Below is a small trained network, with its code and all its weights. Each question gives an input and a target symbol and asks what happens when units are switched off, that is, made to give their printed mean instead of their output.

import numpy as np


def w(rows, s, z=0):
    codes = np.array(rows[::2]) - 128.0
    scale = np.full(codes.shape[1], s)
    scale[-1] = z or s
    return codes * scale


def f(y):
    return np.maximum(y, 0)


def softmax(a):
    e = np.exp(a - a.max(-1, keepdims=True))
    return e / e.sum(-1, keepdims=True)


def log_softmax(a):
    a = a - a.max(-1, keepdims=True)
    return a - np.log(np.exp(a).sum(-1, keepdims=True))


def net(x, mask):
    ids = ['αβεμπω'.index(c) for c in x.split()]
    T = len(ids)
    res = E[ids] + P[:T]
    u = 0
    for l in range(2):
        r = res
        for j in range(2):
            rows = slice(3 * j, 3 * j + 3)
            q, k, v = (r @ M[l][rows].T for M in (Q, K, V))
            z = softmax(np.where(np.tri(T) > 0, q @ k.T / 3**0.5, -1e9)) @ v
            o = O[l][rows]
            res = res + np.where(mask[u + j], z, o[:, -1]) @ o[:, :-1]
        u += 2
        y = f(res @ A[l][:, :-1].T + A[l][:, -1])
        res = res + np.where(mask[u : u + 24], y, B[l][:, -1]) @ B[l][:, :-1]
        u += 24
    return log_softmax(res[-1] @ U[:, :-1].T + U[:, -1])


Q, K, V, O, A, B = {}, {}, {}, {}, {}, {}
E = w([
[88,72,116],'α',
[160,129,159],'β',
[192,175,210],'ε',
[203,60,111],'μ',
[68,82,197],'π',
[249,9,105],'ω',
],0.013)
P = w([
[153,3,167],'0',
[120,177,122],'1',
[30,146,99],'2',
[206,172,171],'3',
[102,174,48],'4',
[24,141,104],'5',
[199,174,179],'6',
[103,174,54],'7',
],0.011)
Q[0] = w([
[117,141,163],'L0H0',
[122,70,120],'L0H0',
[102,101,200],'L0H0',
[170,140,187],'L0H1',
[249,93,122],'L0H1',
[136,197,149],'L0H1',
],0.013)
K[0] = w([
[163,149,99],'L0H0',
[50,114,122],'L0H0',
[105,191,66],'L0H0',
[128,99,171],'L0H1',
[248,99,110],'L0H1',
[153,140,158],'L0H1',
],0.013)
V[0] = w([
[78,183,178],'L0H0',
[86,81,120],'L0H0',
[164,208,173],'L0H0',
[145,109,50],'L0H1',
[114,85,2],'L0H1',
[139,85,14],'L0H1',
],0.0091)
O[0] = w([
[127,123,88,160],'L0H0',
[21,103,207,182],'L0H0',
[68,91,123,97],'L0H0',
[67,85,1,28],'L0H1',
[164,193,167,3],'L0H1',
[127,85,82,11],'L0H1',
],0.005,0.0036)
A[0] = w([
[105,128,185,159],'L0N0',
[129,161,8,63],'L0N1',
[185,168,79,204],'L0N2',
[155,117,112,76],'L0N3',
[161,159,95,207],'L0N4',
[158,112,84,183],'L0N5',
[165,28,185,134],'L0N6',
[133,127,127,36],'L0N7',
[123,205,163,106],'L0N8',
[117,62,128,156],'L0N9',
[178,159,172,70],'L0N10',
[155,109,190,120],'L0N11',
[74,127,149,195],'L0N12',
[166,151,155,152],'L0N13',
[162,126,144,188],'L0N14',
[111,24,136,164],'L0N15',
[187,119,127,4],'L0N16',
[132,199,158,136],'L0N17',
[110,40,51,101],'L0N18',
[116,73,140,118],'L0N19',
[103,90,82,60],'L0N20',
[161,93,71,42],'L0N21',
[123,160,19,99],'L0N22',
[83,224,198,82],'L0N23',
],0.014,0.0025)
B[0] = w([
[159,179,157,238],'L0N0',
[130,186,145,144],'L0N1',
[2,125,144,161],'L0N2',
[191,109,108,139],'L0N3',
[36,161,111,151],'L0N4',
[180,89,174,151],'L0N5',
[151,220,134,254],'L0N6',
[70,73,149,128],'L0N7',
[134,69,98,187],'L0N8',
[74,162,55,188],'L0N9',
[82,148,97,188],'L0N10',
[183,200,99,223],'L0N11',
[158,122,209,216],'L0N12',
[135,142,63,178],'L0N13',
[142,177,91,175],'L0N14',
[51,198,56,228],'L0N15',
[203,141,181,153],'L0N16',
[185,93,71,182],'L0N17',
[140,61,115,169],'L0N18',
[88,202,75,183],'L0N19',
[106,85,45,143],'L0N20',
[202,118,135,151],'L0N21',
[114,230,151,143],'L0N22',
[166,55,60,249],'L0N23',
],0.0062,0.0079)
Q[1] = w([
[76,160,50],'L1H0',
[164,57,108],'L1H0',
[177,157,110],'L1H0',
[143,7,127],'L1H1',
[151,188,143],'L1H1',
[205,209,199],'L1H1',
],0.013)
K[1] = w([
[137,40,230],'L1H0',
[241,207,176],'L1H0',
[71,89,124],'L1H0',
[92,48,77],'L1H1',
[196,253,205],'L1H1',
[156,255,84],'L1H1',
],0.0092)
V[1] = w([
[112,112,194],'L1H0',
[112,136,160],'L1H0',
[158,29,143],'L1H0',
[50,108,12],'L1H1',
[75,125,178],'L1H1',
[241,68,90],'L1H1',
],0.011)
O[1] = w([
[81,156,123,97],'L1H0',
[217,104,123,133],'L1H0',
[136,217,126,5],'L1H0',
[2,62,64,129],'L1H1',
[94,155,139,104],'L1H1',
[162,66,131,15],'L1H1',
],0.0075,0.012)
A[1] = w([
[134,117,91,96],'L1N0',
[183,154,145,124],'L1N1',
[132,169,126,33],'L1N2',
[147,157,141,5],'L1N3',
[107,209,164,34],'L1N4',
[159,145,119,184],'L1N5',
[134,63,90,167],'L1N6',
[121,9,155,1],'L1N7',
[82,132,86,139],'L1N8',
[114,147,171,139],'L1N9',
[185,153,211,124],'L1N10',
[123,63,149,173],'L1N11',
[157,165,58,157],'L1N12',
[43,136,146,92],'L1N13',
[170,74,150,135],'L1N14',
[101,193,54,187],'L1N15',
[138,71,118,59],'L1N16',
[79,145,77,100],'L1N17',
[164,119,166,82],'L1N18',
[173,151,121,248],'L1N19',
[164,127,131,251],'L1N20',
[101,94,177,108],'L1N21',
[74,61,83,32],'L1N22',
[151,141,62,148],'L1N23',
],0.014,0.0069)
B[1] = w([
[100,127,143,147],'L1N0',
[115,114,76,187],'L1N1',
[167,169,39,150],'L1N2',
[200,218,64,143],'L1N3',
[138,147,41,183],'L1N4',
[86,103,129,183],'L1N5',
[201,195,64,185],'L1N6',
[104,211,142,148],'L1N7',
[191,163,184,193],'L1N8',
[69,141,139,155],'L1N9',
[170,99,168,189],'L1N10',
[84,216,73,161],'L1N11',
[117,191,164,215],'L1N12',
[152,77,136,194],'L1N13',
[58,74,38,158],'L1N14',
[88,110,137,247],'L1N15',
[99,222,166,142],'L1N16',
[204,116,131,192],'L1N17',
[176,150,115,149],'L1N18',
[71,66,141,218],'L1N19',
[87,60,126,198],'L1N20',
[129,254,222,145],'L1N21',
[200,52,139,181],'L1N22',
[93,128,254,192],'L1N23',
],0.0064,0.013)
U = w([
[246,190,178,152],'α',
[153,70,144,203],'β',
[160,119,103,116],'ε',
[97,138,251,252],'μ',
[144,203,91,58],'π',
[121,102,31,46],'ω',
],0.011,0.0035)

Each question gives the input, a string of symbols that net reads in full, and the target symbol t.
The units are the heads (3 rows each of Q, K, V and O) and the neurons (one row each of A and B). Each row of codes is followed by its name. A weight is (code - 128) times the scale printed after its matrix; where a second scale follows, it is the last column's (O, A, B and U).
mask holds one flag per unit, layer by layer, with each layer's heads first. A switched-off unit (its flag False) gives its mean, the last column of its rows in O or B, instead of its output. The means were averaged over made-up inputs and are rounded, as every weight is.
A unit's drop is (log p(t) with every unit on - log p(t) with that unit switched off) / (log p(t) with every unit on - log p(t) with every unit switched off).
The circuit of an input: a set's keep is (log p(t) with only the set's units on - log p(t) with every unit switched off) / (log p(t) with every unit on - log p(t) with every unit switched off). Starting from the 12 units with the biggest drops (on a tie, the unit counted first), units are removed one at a time, each time the one whose removal leaves the highest keep (on an exact tie, the one counted first), for as long as the keep stays at least 0.8.
units of the circuit, in order: the units of the circuit, biggest drop first
top k neurons: the k neurons with the biggest drops, biggest first
top k neurons in layer l: the k neurons of layer l with the biggest drops, biggest first
input π π ε π μ, target μ: top neuron	[L0N22]
input π ω π π, target π: top 3 neurons in layer 0	[L0N6 L0N11 L0N15]
input ω ω α, target β: units of the circuit, in order	[L1N22 L1H1]
input π β ω ω, target π: top 3 neurons	[L0N6 L0N15 L0N23]
input π π α π π π π α, target μ: top 2 neurons in layer 0	[L0N23 L0N22]
input ε π ω ε α, target μ: top 3 neurons	[L0N22 L0N23 L0N1]
input ω π π π α π ω, target ω: units of the circuit, in order	[L1H1 L0H1 L1N14]
input π ε π μ, target π: top 4 neurons	[L0N6 L0N23 L0N15 L1N4]
input π π π α π π β ω, target μ: top 3 neurons	[L0N22 L0N1 L1N23]
input ε π μ π π π μ μ, target μ: top 4 neurons	[L0N22 L0N23 L0N1 L0N8]
input π ε ε, target ω: top 2 neurons	[L0N6 L0N23]
input ω ε π π α ω μ, target ω: top 2 neurons	[L0N6 L1N14]
input ω ε π π π α α, target ω: top 2 neurons in layer 0	[L0N6 L0N15]
input ε ε α π, target α: units of the circuit, in order	[L1H1]
input π ω π ω π π ε β, target μ: top 2 neurons	[L0N15 L0N11]
input π ε π μ π π β, target π: top 2 neurons in layer 1	[L1N4 L1N2]
input π π π ε π ω, target α: top 2 neurons	[L0N18 L1N8]
input π π ε π β β π, target π: top 2 neurons	[L0N6 L0N15]
input ω π ω ε ω π ω, target ω: top 2 neurons	[L1N14 L0N15]
input ε π ω π, target α: top 3 neurons	[L1N10 L0N6 L0N18]
input π π π π π, target μ: top 2 neurons	[L0N12 L1N4]
input α π μ α α π π, target β: top 3 neurons	[L0N18 L0N11 L0N0]
input ω π π π ε, target μ: top 2 neurons in layer 0	[L0N12 L0N2]
input π ε α, target β: top 3 neurons in layer 1	[L1N22 L1N13 L1N8]
input π π ε ε π ω π ω, target μ: top neuron in layer 1	[L1N23]
input π ω π π π ω α, target π: top 2 neurons in layer 0	[L0N23 L0N6]
input α ω π ε π π μ, target β: top neuron in layer 0	[L0N16]
input π π α α, target π: top 2 neurons in layer 0	[L0N6 L0N23]
input ω π β π π β π, target ω: top 3 neurons in layer 0	[L0N6 L0N15 L0N9]
